Here is a tiny trained network, its code and every weight. The questions are about switching its units off for an input and a target symbol, where a switched-off unit gives its printed mean instead of its output.

import numpy as np


def w(rows, s, z=0):
    codes = np.array(rows[::2]) - 128.0
    scale = np.full(codes.shape[1], s)
    scale[-1] = z or s
    return codes * scale


def f(y):
    return y / 2 * (1 + np.tanh(0.7978845608 * (y + 0.044715 * y**3)))


def softmax(a):
    e = np.exp(a - a.max(-1, keepdims=True))
    return e / e.sum(-1, keepdims=True)


def log_softmax(a):
    a = a - a.max(-1, keepdims=True)
    return a - np.log(np.exp(a).sum(-1, keepdims=True))


def net(x, mask):
    ids = ['δζηθμξπστψ'.index(c) for c in x.split()]
    T = len(ids)
    res = E[ids] + P[:T]
    u = 0
    for l in range(3):
        r = res
        for j in range(3):
            rows = slice(2 * j, 2 * j + 2)
            q, k, v = (r @ M[l][rows].T for M in (Q, K, V))
            z = softmax(np.where(np.tri(T) > 0, q @ k.T / 2**0.5, -1e9)) @ v
            o = O[l][rows]
            res = res + np.where(mask[u + j], z, o[:, -1]) @ o[:, :-1]
        u += 3
        y = f(res @ A[l][:, :-1].T + A[l][:, -1])
        res = res + np.where(mask[u : u + 16], y, B[l][:, -1]) @ B[l][:, :-1]
        u += 16
    return log_softmax(res[-1] @ U[:, :-1].T + U[:, -1])


Q, K, V, O, A, B = {}, {}, {}, {}, {}, {}
E = w([
[13,86,224],'δ',
[138,93,99],'ζ',
[175,62,39],'η',
[249,126,203],'θ',
[105,83,109],'μ',
[109,139,151],'ξ',
[43,130,171],'π',
[182,66,33],'σ',
[131,166,142],'τ',
[206,165,70],'ψ',
],0.012)
P = w([
[69,201,24],'0',
[142,136,130],'1',
[196,1,220],'2',
[113,169,112],'3',
[222,42,221],'4',
[99,183,111],'5',
[250,83,229],'6',
],0.0052)
Q[0] = w([
[164,172,67],'0.h1',
[162,161,83],'0.h1',
[104,141,240],'0.h2',
[141,95,245],'0.h2',
[144,53,198],'0.h3',
[203,59,75],'0.h3',
],0.012)
K[0] = w([
[214,199,165],'0.h1',
[196,188,147],'0.h1',
[218,166,109],'0.h2',
[211,178,175],'0.h2',
[5,148,111],'0.h3',
[91,73,169],'0.h3',
],0.012)
V[0] = w([
[254,127,144],'0.h1',
[232,200,157],'0.h1',
[19,94,108],'0.h2',
[114,122,119],'0.h2',
[99,217,115],'0.h3',
[106,147,239],'0.h3',
],0.0046)
O[0] = w([
[254,134,131,138],'0.h1',
[236,107,86,153],'0.h1',
[191,231,73,26],'0.h2',
[136,136,119,119],'0.h2',
[61,66,96,231],'0.h3',
[211,62,98,1],'0.h3',
],0.0046,0.00044)
A[0] = w([
[205,79,2,10],'0.n1',
[178,99,177,239],'0.n2',
[155,160,130,141],'0.n3',
[101,94,151,125],'0.n4',
[97,160,180,14],'0.n5',
[190,141,65,10],'0.n6',
[181,138,186,146],'0.n7',
[170,180,103,87],'0.n8',
[92,178,196,21],'0.n9',
[121,98,182,92],'0.n10',
[179,85,148,60],'0.n11',
[188,92,25,5],'0.n12',
[114,86,203,164],'0.n13',
[91,148,55,34],'0.n14',
[175,85,119,56],'0.n15',
[74,111,51,143],'0.n16',
],0.011,0.0024)
B[0] = w([
[58,136,254,212],'0.n1',
[127,8,125,252],'0.n2',
[164,128,150,148],'0.n3',
[94,104,103,144],'0.n4',
[87,94,153,118],'0.n5',
[128,129,202,149],'0.n6',
[127,26,127,195],'0.n7',
[164,148,194,146],'0.n8',
[90,73,146,134],'0.n9',
[76,66,122,151],'0.n10',
[99,49,152,163],'0.n11',
[74,134,228,178],'0.n12',
[66,33,106,205],'0.n13',
[61,166,141,127],'0.n14',
[101,54,194,151],'0.n15',
[56,141,89,158],'0.n16',
],0.0084,0.0031)
Q[1] = w([
[126,154,157],'1.h1',
[117,10,213],'1.h1',
[82,95,208],'1.h2',
[141,90,180],'1.h2',
[133,133,175],'1.h3',
[125,151,81],'1.h3',
],0.013)
K[1] = w([
[95,86,105],'1.h1',
[249,151,61],'1.h1',
[155,149,65],'1.h2',
[167,125,43],'1.h2',
[147,124,169],'1.h3',
[95,114,99],'1.h3',
],0.011)
V[1] = w([
[134,167,72],'1.h1',
[241,151,48],'1.h1',
[146,54,60],'1.h2',
[98,88,37],'1.h2',
[114,1,95],'1.h3',
[157,160,73],'1.h3',
],0.0057)
O[1] = w([
[174,130,41,153],'1.h1',
[179,243,30,20],'1.h1',
[181,122,73,74],'1.h2',
[178,49,54,189],'1.h2',
[209,2,77,175],'1.h3',
[157,192,100,2],'1.h3',
],0.0044,0.0023)
A[1] = w([
[72,118,72,88],'1.n1',
[130,180,155,180],'1.n2',
[165,138,189,159],'1.n3',
[107,248,74,11],'1.n4',
[186,123,147,83],'1.n5',
[64,124,181,25],'1.n6',
[143,161,139,139],'1.n7',
[98,100,109,187],'1.n8',
[241,139,149,114],'1.n9',
[197,128,62,170],'1.n10',
[230,187,169,188],'1.n11',
[74,213,125,2],'1.n12',
[105,181,152,207],'1.n13',
[68,218,120,9],'1.n14',
[193,129,69,151],'1.n15',
[206,133,67,157],'1.n16',
],0.011,0.0054)
B[1] = w([
[220,149,143,167],'1.n1',
[130,130,180,182],'1.n2',
[152,64,141,220],'1.n3',
[52,43,201,201],'1.n4',
[143,60,139,145],'1.n5',
[194,111,90,227],'1.n6',
[156,125,160,132],'1.n7',
[100,156,107,253],'1.n8',
[159,77,196,164],'1.n9',
[175,144,61,185],'1.n10',
[171,160,198,180],'1.n11',
[132,30,93,172],'1.n12',
[105,145,176,213],'1.n13',
[121,2,90,181],'1.n14',
[187,127,59,168],'1.n15',
[202,113,66,172],'1.n16',
],0.0092,0.0049)
Q[2] = w([
[31,255,161],'2.h1',
[35,96,169],'2.h1',
[213,118,120],'2.h2',
[190,186,29],'2.h2',
[121,200,127],'2.h3',
[209,95,61],'2.h3',
],0.0061)
K[2] = w([
[160,96,96],'2.h1',
[82,83,117],'2.h1',
[146,96,167],'2.h2',
[115,8,109],'2.h2',
[101,118,149],'2.h3',
[80,147,83],'2.h3',
],0.011)
V[2] = w([
[97,12,43],'2.h1',
[144,141,145],'2.h1',
[217,170,76],'2.h2',
[33,204,85],'2.h2',
[202,149,188],'2.h3',
[28,234,1],'2.h3',
],0.0037)
O[2] = w([
[2,133,230,208],'2.h1',
[159,132,137,118],'2.h1',
[65,134,232,42],'2.h2',
[166,222,195,50],'2.h2',
[181,186,128,117],'2.h3',
[96,22,58,2],'2.h3',
],0.0036,0.0077)
A[2] = w([
[118,166,47,91],'2.n1',
[126,100,116,48],'2.n2',
[128,128,128,128],'2.n3',
[174,116,125,59],'2.n4',
[115,209,192,172],'2.n5',
[78,99,136,20],'2.n6',
[99,115,104,138],'2.n7',
[141,112,181,178],'2.n8',
[140,103,189,175],'2.n9',
[111,144,109,119],'2.n10',
[132,96,144,60],'2.n11',
[119,82,113,2],'2.n12',
[107,188,94,172],'2.n13',
[189,254,143,113],'2.n14',
[147,115,114,29],'2.n15',
[105,189,92,166],'2.n16',
],0.012,0.0065)
B[2] = w([
[236,248,68,139],'2.n1',
[111,186,145,151],'2.n2',
[128,128,128,128],'2.n3',
[104,167,82,153],'2.n4',
[86,196,58,194],'2.n5',
[198,173,145,168],'2.n6',
[163,116,173,160],'2.n7',
[107,135,87,229],'2.n8',
[95,148,67,253],'2.n9',
[165,157,172,122],'2.n10',
[122,155,122,173],'2.n11',
[127,207,148,176],'2.n12',
[187,196,191,135],'2.n13',
[140,37,254,179],'2.n14',
[131,186,141,129],'2.n15',
[176,206,196,135],'2.n16',
],0.0089,0.012)
U = w([
[64,2,176,236],'δ',
[139,137,133,60],'ζ',
[82,166,79,52],'η',
[152,88,34,253],'θ',
[158,179,90,47],'μ',
[156,148,135,112],'ξ',
[120,143,128,152],'π',
[70,176,64,66],'σ',
[199,75,218,40],'τ',
[114,152,200,91],'ψ',
],0.0077,0.003)

Each question gives the input, a string of symbols that net reads in full, and the target symbol t.
The units are the heads (2 rows each of Q, K, V and O) and the neurons (one row each of A and B). Each row of codes is followed by its name. A weight is (code - 128) times the scale printed after its matrix; where a second scale follows, it is the last column's (O, A, B and U).
mask holds one flag per unit, layer by layer, with each layer's heads first. A switched-off unit (its flag False) gives its mean, the last column of its rows in O or B, instead of its output. The means were averaged over made-up inputs and are rounded, as every weight is.
A unit's drop is (log p(t) with every unit on - log p(t) with that unit switched off) / (log p(t) with every unit on - log p(t) with every unit switched off).
most important unit: the unit with the biggest drop
top k neurons: the k neurons with the biggest drops, biggest first
top k neurons in layer l: the k neurons of layer l with the biggest drops, biggest first
input μ τ θ τ σ τ, target σ: top 2 neurons => (2.n5; 2.n9)
input τ ψ σ μ, target σ: most important unit => 0.n1
input ψ ξ τ ξ τ τ, target ψ: top 2 neurons in layer 0 => (0.n2; 0.n6)
input σ τ τ, target θ: top 3 neurons => (0.n1; 0.n12; 0.n6)
input τ τ μ τ τ τ, target τ: top 2 neurons in layer 1 => (1.n4; 1.n14)
input μ τ ψ μ τ ζ, target ψ: top 2 neurons => (2.n14; 0.n2)
input ζ τ τ μ, target μ: top 3 neurons => (0.n1; 2.n1; 0.n12)
input η τ τ η ψ ζ, target ψ: top 2 neurons => (2.n14; 1.n9)
input σ ξ δ μ τ ζ, target δ: top 2 neurons in layer 0 => (0.n13; 0.n10)
input ξ ζ ξ ξ τ τ, target τ: top 3 neurons in layer 1 => (1.n14; 1.n4; 1.n12)
input τ δ τ τ σ μ, target σ: top 3 neurons in layer 1 => (1.n14; 1.n12; 1.n3)
input μ σ τ σ, target σ: top 4 neurons in layer 2 => (2.n5; 2.n9; 2.n14; 2.n8)
input μ μ ξ τ τ μ, target μ: top 4 neurons => (0.n1; 2.n1; 0.n12; 1.n4)
input τ ψ τ μ τ ξ, target ψ: most important unit => 2.n14
input μ π τ τ η π μ, target θ: top 3 neurons in layer 0 => (0.n1; 0.n12; 0.n6)
input θ ζ τ τ ξ τ, target θ: top 3 neurons in layer 0 => (0.n1; 0.n12; 0.n7)
input τ δ τ ξ ψ, target δ: top 2 neurons in layer 1 => (1.n14; 1.n12)
input ξ τ ζ ψ μ τ ξ, target θ: top 4 neurons => (0.n1; 0.n12; 0.n6; 1.n13)
input τ τ θ, target δ: top 2 neurons => (0.n13; 2.n5)
input ψ ξ σ τ ξ ξ, target σ: top 2 neurons => (2.n5; 0.n1)
input η η μ τ ψ ξ, target ψ: top neuron => (2.n14)
input τ ψ ξ τ, target ψ: top 2 neurons => (2.n14; 2.n5)
input τ τ σ τ, target σ: top 2 neurons => (2.n5; 0.n1)
input σ μ σ ξ, target σ: top 2 neurons in layer 0 => (0.n1; 0.n2)
input τ μ μ, target θ: top 2 neurons in layer 2 => (2.n14; 2.n1)
input ψ μ ξ μ ξ μ, target ψ: top 2 neurons => (0.n2; 0.n7)
